-20   34  -21   -7  -29  -12 ==> 34
-29   11  -12   31   41 ==> 11
29  23  35   9 ==> 23
 -4   38    3   -7    0  -16 ==> 38
 45   40   11  -46 ==> 40
-23  -38   42   32    3   23 ==> -38
-37   -1  -14  -41 ==> -1
 48   11   26  -32   -7  -17 ==> 11
-37   19   38   -4   36  -10  -13 ==> 19
-31  -42  -12    6 ==> -42
---
-0.10,0.00,0.13,0.01,-0.05,-0.06: -0.10
-31.997,-134.399,-130.391,98.879,-99.172: -31.997
-42.043,-26.007,-197.999,20.534,170.449,-72.766,32.572: -42.043
-1.595,-0.494,-1.631,1.716: -1.595
-18.1,18.7,8.9,6.3,-6.4: -18.1
0.09,0.14,0.13,0.16,0.03,-0.15,0.14: 0.09
0.043,-0.031,0.106,-0.171: 0.043
---
[[ 13  29 -22  26]
 [ 27 -25  41  32]
 [-43  24 -22 -30]] Answer: 24

[[-10 -28  -2  -1  35 -24 -22]
 [ 20  29 -17  20  -5   5 -13]
 [ 20  26  10  16   1  22  18]] Answer: 1

[[-20  28 -14 -20  10]
 [ 28 -36  15  30 -17]
 [-19  34 -21 -14   3]] Answer: -21

[[-30  26  -7 -19  11 -17]
 [ 14  27 -45  26 -21 -28]
 [-31  26 -12 -20   9 -17]] Answer: -20

[[-23  32 -13  -4 -23]
 [  2  22  29 -43  19]
 [ -7  18   0  -8  -2]] Answer: 0

[[-26 -20  -4  24   3 -17   1]
 [ -2  34 -41  25 -18  -8  -1]
 [-10 -33  -6   5  20   1  -5]] Answer: 20
---
[  6  19 -22  48 -27 -43] 6

[[-42 -30 -41 -32  -1]
 [ 27  30  18   6  -3]] -42

[-36  -7 -24 -43 -16 -11 -34] -36

[ 35  46 -47  34 -13 -22] 35

[ 42  45 -10 -40] 42

[[ -8  37 -21 -19   2]
 [ 33  22  -5   8  11]] -8
---
[[ 12 -40  23  -4 -21   3   1   9  15 -37   8 -34]
 [ 14 -40  24  -4 -17  -2   0   9  16 -39   8 -33]
 [  8 -29  17  -2 -12  -1   0   6  11 -26   4 -22]
 [ 13 -39  23  -4 -17  -1   0   9  15 -37   7 -32]
 [  7 -17  10  -2  -7  -1   0   4   7 -17   4 -14]] yields 8

[[-23  -9   8  -6  -2 -12  -7   9  19 -19]
 [ -5 -12  26   2   2   8  -7 -27  -9   9]
 [ -5  -9  26   2 -17   2  -7   9  -9  38]
 [ -5  -9  27  -4  -4 -12  -7   9  -8 -11]
 [ -5  -9  28   2  -2 -21  -3   9 -14  19]
 [ -5  -9  45   2   8 -12 -18   6  -8 -11]
 [ -5   7   9   2  -2 -12  -7  -5  -8 -34]
 [ -5  -9  26   2  -8 -22  -7   9  -8 -22]
 [ -5  -9  26   2  -2 -12  -7 -24  -8 -21]
 [ 12   4  26 -16  -2 -21  -1   9  -8 -11]
 [ -5  -9  10   5  -2 -12   5   9 -31 -11]
 [ -5  -9  22  14  -2  -2  -7  13 -25  13]] yields -5

[[  1 -43   6  10  16 -45  19  33]
 [ 19 -30   6  19  10 -33   6  30]
 [ 19 -18 -11  16 -10 -17  -6   5]
 [-25  -6   5 -14  21  -6  19   4]
 [ -9 -40 -16 -11  40 -40  34   4]
 [ -2  37 -12  -9 -18  39 -15 -33]
 [-10  24 -11 -10 -42  24 -36 -26]] yields 19

[[ 31  15  17  -3  -3  -6 -13  -8]
 [ -8  30  16  -9 -12  13  12  -8]
 [ 24 -20 -20 -16 -11  -8 -11   2]
 [ 20 -31 -25 -19 -25 -15 -21 -13]
 [-20 -19 -29  22  19 -11  10  14]
 [  2  17  10  -7   6  -2   6 -19]
 [ 37   4  14 -27 -16  -5 -13 -45]
 [-41  10   3  26  38  12  38  39]
 [-21  28  14  12  11  -9   7  26]
 [ 43  13   1 -17 -26   4 -33 -26]] yields 24

[[ 33 -37   8   3   2   2  41  -5 -36  19 -10  -3 -44  34 -14 -40]
 [ -3  38  13 -39  28   8  -8  15  15  30  18  27  26 -23 -17 -35]
 [  4   8 -25  -8 -39 -11   1 -26  28  18   4  26  28  27  23 -39]
 [-12   6 -33  10  43  23  44 -25  41  15  41  -9 -41  33 -21 -11]
 [-44 -18  20  25 -33  -4  21  14  40   4  -7 -38  17  32 -43 -37]
 [-25 -21 -44 -34  40   9   5  31 -45  31   3  26  12   4  44  10]
 [-36 -45 -28   3 -40  34  36   1 -15 -14 -14  45  -1 -12  18  43]] yields 4
---
[215 117 150  51  25 161] value 161

[1245 3759 9344 7840 5154] value 7840

[ 317 -141   30  -10  555 -625  967] value 555

[ 81 134  51 104  59  49 223] value 134

[ 98 237 108 114  69 253  19] value 237

[[ 92 409 197 392]
 [800 434 181 286]] value 434
---
[[ -7 -26 -10  18]
 [-13 -34 -13   1]] ==> -13

[ 35 -21  -2  -4   0] ==> -4

[[ -8 -13  -3  45 -43 -45  16]
 [ 35   6 -16 -21  21   1  10]
 [-12  -4 -16  13  -8  15  20]] ==> 15

[[ 41 -13  34  19   3 -11 -44]
 [ 24   6   1  15 -34 -37 -22]] ==> -37

[-10 -26 -31 -16 -28  47] ==> -28

[ 34 -25   3  31 -18  10  -2] ==> 10

[-21  31  38   0] ==> 38

[[-23   3   3   8  -3]
 [  4  41  -8  -4  -3]] ==> -4

[[-13 -18  20  13  18 -22  16]
 [  8  10  -3  -9  -8  35   4]] ==> 35

[[ -8  -4  -1  24  43  31]
 [-20   2   0  13  43  32]] ==> 43
---
[-37, -10, -18, 3] => -37
[18, 17, 27, 25, 35] => 18
[30, -21, -34, -37, 37, -19, -42] => 30
[-45, 23, -23, 0] => -45
[-5, 5, -30, 10, 41, 13, -9] => -5
[30, 1, 43, -26] => 30
---
[[3 1 4 4]
 [7 7 5 3]
 [2 2 4 4]]: 7

[[3044 9162 6166 8817 3966 5621]
 [4086 5036 6540 2497 6507 6101]]: 2497

[[ 27 -49  -4  37  24  13]
 [ 37  -5 -33  20  37  33]
 [ 22   9  -7  -4 -46  39]]: 20

[[ 25 675 901 565 113 495]
 [655 675 665 573 609 639]
 [574 675 681 573 557 639]]: 573

[[37 61 36  4 18]
 [39 78 14 15 43]]: 14

[[4 1 6 2 2 3]
 [3 8 0 8 4 4]]: 8
